Below is a small trained network, with its code and all its weights. Each question gives an input and a class and asks what happens when units are switched off, that is, made to give their printed mean instead of their output.

import numpy as np


def w(rows, s, z=0):
    codes = np.array(rows[::2]) - 128.0
    scale = np.full(codes.shape[1], s)
    scale[-1] = z or s
    return codes * scale


def f(y):
    return np.maximum(y, 0)


def log_softmax(a):
    a = a - a.max(-1, keepdims=True)
    return a - np.log(np.exp(a).sum(-1, keepdims=True))


def net(x, mask):
    res = np.array(x, float).reshape(1, 3) / 4 @ E
    y = f(res @ A[0][:, :-1].T + A[0][:, -1])
    res = res + np.where(mask, y, B[0][:, -1]) @ B[0][:, :-1]
    return log_softmax(res[-1] @ U[:, :-1].T + U[:, -1])


A, B = {}, {}
E = w([
[67,93,212,149,67],'x0',
[48,230,96,150,117],'x1',
[171,125,115,247,104],'x2',
],0.011)
A[0] = w([
[34,155,198,162,84,38],'n1',
[136,185,68,210,146,140],'n2',
[163,91,160,205,110,152],'n3',
[161,88,119,136,120,139],'n4',
[157,148,64,149,157,163],'n5',
[174,42,174,142,106,159],'n6',
[169,141,133,215,114,149],'n7',
[254,64,88,88,177,219],'n8',
[109,72,203,44,126,254],'n9',
[101,172,89,49,147,247],'n10',
],0.017,0.005)
B[0] = w([
[12,90,126,98,118,198],'n1',
[186,171,109,201,66,203],'n2',
[147,62,77,144,177,202],'n3',
[102,113,126,135,157,168],'n4',
[157,159,74,139,91,182],'n5',
[152,80,166,140,192,215],'n6',
[106,85,88,205,127,198],'n7',
[1,121,104,72,71,252],'n8',
[177,95,224,91,83,219],'n9',
[142,217,93,56,192,204],'n10',
],0.027,0.019)
U = w([
[41,161,180,74,112,251],'0',
[47,71,71,182,102,223],'1',
[168,204,87,101,218,56],'2',
[191,153,106,189,57,23],'3',
[201,66,227,118,70,36],'4',
[138,45,138,179,249,14],'5',
],0.011,0.003)

Each question gives the input, the list of numbers given to net, and the class t.
The units are the neurons (one row each of A and B). Each row of codes is followed by its name. A weight is (code - 128) times the scale printed after its matrix; where a second scale follows, it is the last column's (A, B and U).
mask holds one flag per neuron, in row order. A switched-off neuron (its flag False) gives its mean, the last column of its row in B, instead of its output. The means were averaged over made-up inputs and are rounded, as every weight is.
A unit's drop is (log p(t) with every unit on - log p(t) with that unit switched off) / (log p(t) with every unit on - log p(t) with every unit switched off).
The circuit of an input: a set's keep is (log p(t) with only the set's units on - log p(t) with every unit switched off) / (log p(t) with every unit on - log p(t) with every unit switched off). Starting from all 10 units, units are removed one at a time, each time the one whose removal leaves the highest keep (on an exact tie, the one counted first), for as long as the keep stays at least 0.8.
units of the circuit, in order: the units of the circuit, biggest drop first
k most important neurons: the k neurons with the biggest drops, biggest first
drop when u is switched off: that unit's drop, to one decimal
input [1,-8,1], class 5: units of the circuit, in order	n6
input [-8,1,2], class 3: 3 most important neurons	n2; n1; n5
input [0,-1,-3], class 0: 3 most important neurons	n2; n6; n3
input [-3,1,1], class 3: units of the circuit, in order	n1; n8
input [1,-8,-8], class 4: 3 most important neurons	n9; n1; n6
input [-2,2,7], class 3: 2 most important neurons	n2; n8
input [-2,2,8], class 3: 2 most important neurons	n2; n8
input [-7,1,-1], class 2: 3 most important neurons	n10; n1; n9
input [1,-1,5], class 5: 2 most important neurons	n8; n1
input [3,0,-1], class 4: 2 most important neurons	n8; n10
input [2,-1,-4], class 4: 2 most important neurons	n8; n9
input [-7,-8,0], class 0: 2 most important neurons	n8; n7
input [1,-6,-5], class 4: 2 most important neurons	n9; n1
input [-3,8,-2], class 2: units of the circuit, in order	n10
input [5,-8,-3], class 4: drop when n9 is switched off	1.2
input [-8,-3,-8], class 0: drop when n8 is switched off	3.8
input [-6,2,-7], class 2: drop when n8 is switched off	0.0
